Below is a small trained network, with its code and all its weights. Each question gives an input and a class and asks what happens when units are switched off, that is, made to give their printed mean instead of their output.

import numpy as np


def w(rows, s, z=0):
    codes = np.array(rows[::2]) - 128.0
    scale = np.full(codes.shape[1], s)
    scale[-1] = z or s
    return codes * scale


def norm(h):
    return h / np.sqrt((h * h).mean(-1, keepdims=True) + 1e-5)


def f(y):
    return y / 2 * (1 + np.tanh(0.7978845608 * (y + 0.044715 * y**3)))


def log_softmax(a):
    a = a - a.max(-1, keepdims=True)
    return a - np.log(np.exp(a).sum(-1, keepdims=True))


def net(x, mask):
    res = np.array(x, float).reshape(1, 6) / 4 @ E
    u = 0
    for l in range(2):
        y = f(norm(res) @ A[l][:, :-1].T + A[l][:, -1])
        res = res + np.where(mask[u : u + 6], y, B[l][:, -1]) @ B[l][:, :-1]
        u += 6
    return log_softmax(norm(res)[-1] @ U[:, :-1].T + U[:, -1])


A, B = {}, {}
E = w([
[188,137,188,64,32,154,166,159,53],'x0',
[173,40,85,159,218,146,182,191,47],'x1',
[33,106,96,52,254,108,56,172,85],'x2',
[173,104,252,195,195,120,157,136,133],'x3',
[186,64,13,227,80,26,87,188,142],'x4',
[40,179,102,157,158,148,145,217,185],'x5',
],0.0075)
A[0] = w([
[196,94,166,198,187,82,173,118,80,33],'0.n1',
[103,174,181,168,154,98,128,110,227,5],'0.n2',
[150,119,112,255,71,80,61,176,66,23],'0.n3',
[212,40,161,141,191,125,160,84,146,10],'0.n4',
[105,201,161,170,172,110,120,72,205,9],'0.n5',
[208,142,108,153,111,104,51,153,143,3],'0.n6',
],0.0077,0.0066)
B[0] = w([
[180,34,169,134,158,199,61,98,115,222],'0.n1',
[98,158,211,160,158,115,17,144,255,168],'0.n2',
[198,86,97,13,108,68,195,167,249,253],'0.n3',
[154,88,113,236,220,146,101,75,51,171],'0.n4',
[99,120,206,199,179,129,121,150,167,176],'0.n5',
[95,69,140,104,166,64,122,184,172,129],'0.n6',
],0.0085,0.0023)
A[1] = w([
[38,214,205,220,163,114,87,116,223,60],'1.n1',
[77,151,117,83,233,208,150,195,83,53],'1.n2',
[90,159,121,34,141,146,43,79,82,8],'1.n3',
[168,64,140,196,44,17,99,242,133,53],'1.n4',
[43,121,1,195,129,63,148,154,161,11],'1.n5',
[37,150,166,106,204,178,159,202,37,1],'1.n6',
],0.0081,0.0089)
B[1] = w([
[87,191,180,132,164,171,100,75,206,252],'1.n1',
[86,77,201,49,141,185,175,179,148,203],'1.n2',
[150,104,115,61,89,32,24,87,88,156],'1.n3',
[152,98,132,47,124,62,186,140,202,221],'1.n4',
[84,182,30,248,160,149,123,205,69,174],'1.n5',
[88,67,176,41,104,216,185,251,85,175],'1.n6',
],0.014,0.005)
U = w([
[58,146,124,12,112,71,17,33,59,110],'0',
[202,59,62,71,102,37,193,186,215,140],'1',
[230,11,204,244,242,176,137,44,18,141],'2',
[41,63,203,18,185,234,177,220,69,127],'3',
[163,235,183,158,20,219,215,54,74,112],'4',
[51,172,15,234,189,137,110,202,84,147],'5',
[86,152,165,175,166,112,152,113,85,4],'6',
[26,229,211,179,187,195,70,53,251,181],'7',
],0.018,0.02)

Each question gives the input, the list of numbers given to net, and the class t.
The units are the neurons (one row each of A and B). Each row of codes is followed by its name. A weight is (code - 128) times the scale printed after its matrix; where a second scale follows, it is the last column's (A, B and U).
mask holds one flag per neuron, layer by layer. A switched-off neuron (its flag False) gives its mean, the last column of its row in B, instead of its output. The means were averaged over made-up inputs and are rounded, as every weight is.
A unit's drop is (log p(t) with every unit on - log p(t) with that unit switched off) / (log p(t) with every unit on - log p(t) with every unit switched off).
The circuit of an input: a set's keep is (log p(t) with only the set's units on - log p(t) with every unit switched off) / (log p(t) with every unit on - log p(t) with every unit switched off). Starting from all 12 units, units are removed one at a time, each time the one whose removal leaves the highest keep (on an exact tie, the one counted first), for as long as the keep stays at least 0.8.
units of the circuit, in order: the units of the circuit, biggest drop first
most important unit: the unit with the biggest drop
top k neurons: the k neurons with the biggest drops, biggest first
k most important neurons of layer l: the k neurons of layer l with the biggest drops, biggest first
drop of u: that unit's drop, to one decimal
input [5,-2,-6,-2,-7,8], class 4: 2 most important neurons of layer 0	(0.n2 0.n5)
input [0,-7,3,2,-4,-7], class 0: most important unit	1.n3
input [-3,0,-4,-7,-4,-5], class 0: units of the circuit, in order	(1.n3 0.n3)
input [-1,-8,-2,-4,1,-5], class 0: units of the circuit, in order	(1.n1 0.n3)
input [-4,-3,8,2,-6,7], class 3: top 2 neurons	(1.n6 1.n2)
input [6,8,4,4,-1,-3], class 2: top 2 neurons	(0.n1 0.n4)
input [-2,1,-3,5,6,-5], class 1: top 2 neurons	(0.n3 1.n4)
input [-6,-5,-2,4,4,-8], class 1: 2 most important neurons of layer 1	(1.n4 1.n1)
input [8,5,1,-6,-6,-8], class 0: units of the circuit, in order	(1.n6 1.n2)
input [0,0,-4,-8,-8,5], class 3: top 2 neurons	(1.n1 0.n2)
input [6,-6,-2,-5,0,8], class 4: top 2 neurons	(1.n1 0.n2)
input [1,0,5,-8,-5,-2], class 0: top 2 neurons	(1.n3 0.n5)
input [-1,-2,3,-3,-3,2], class 3: top 3 neurons	(1.n2 1.n6 0.n2)
input [-1,-5,6,-1,7,3], class 5: most important unit	1.n5
input [-3,5,-5,1,-7,0], class 2: 2 most important neurons of layer 0	(0.n4 0.n1)
input [-2,2,-5,-1,-6,-2], class 4: top 2 neurons	(1.n1 0.n1)
input [-4,-4,2,-2,-5,-6], class 0: drop of 1.n3	1.1
input [8,-4,-2,4,3,-2], class 1: drop of 1.n4	0.3
input [0,-2,-5,4,2,1], class 1: drop of 1.n6	0.0
input [-5,7,-3,4,-2,4], class 2: most important neuron of layer 0	(0.n1)
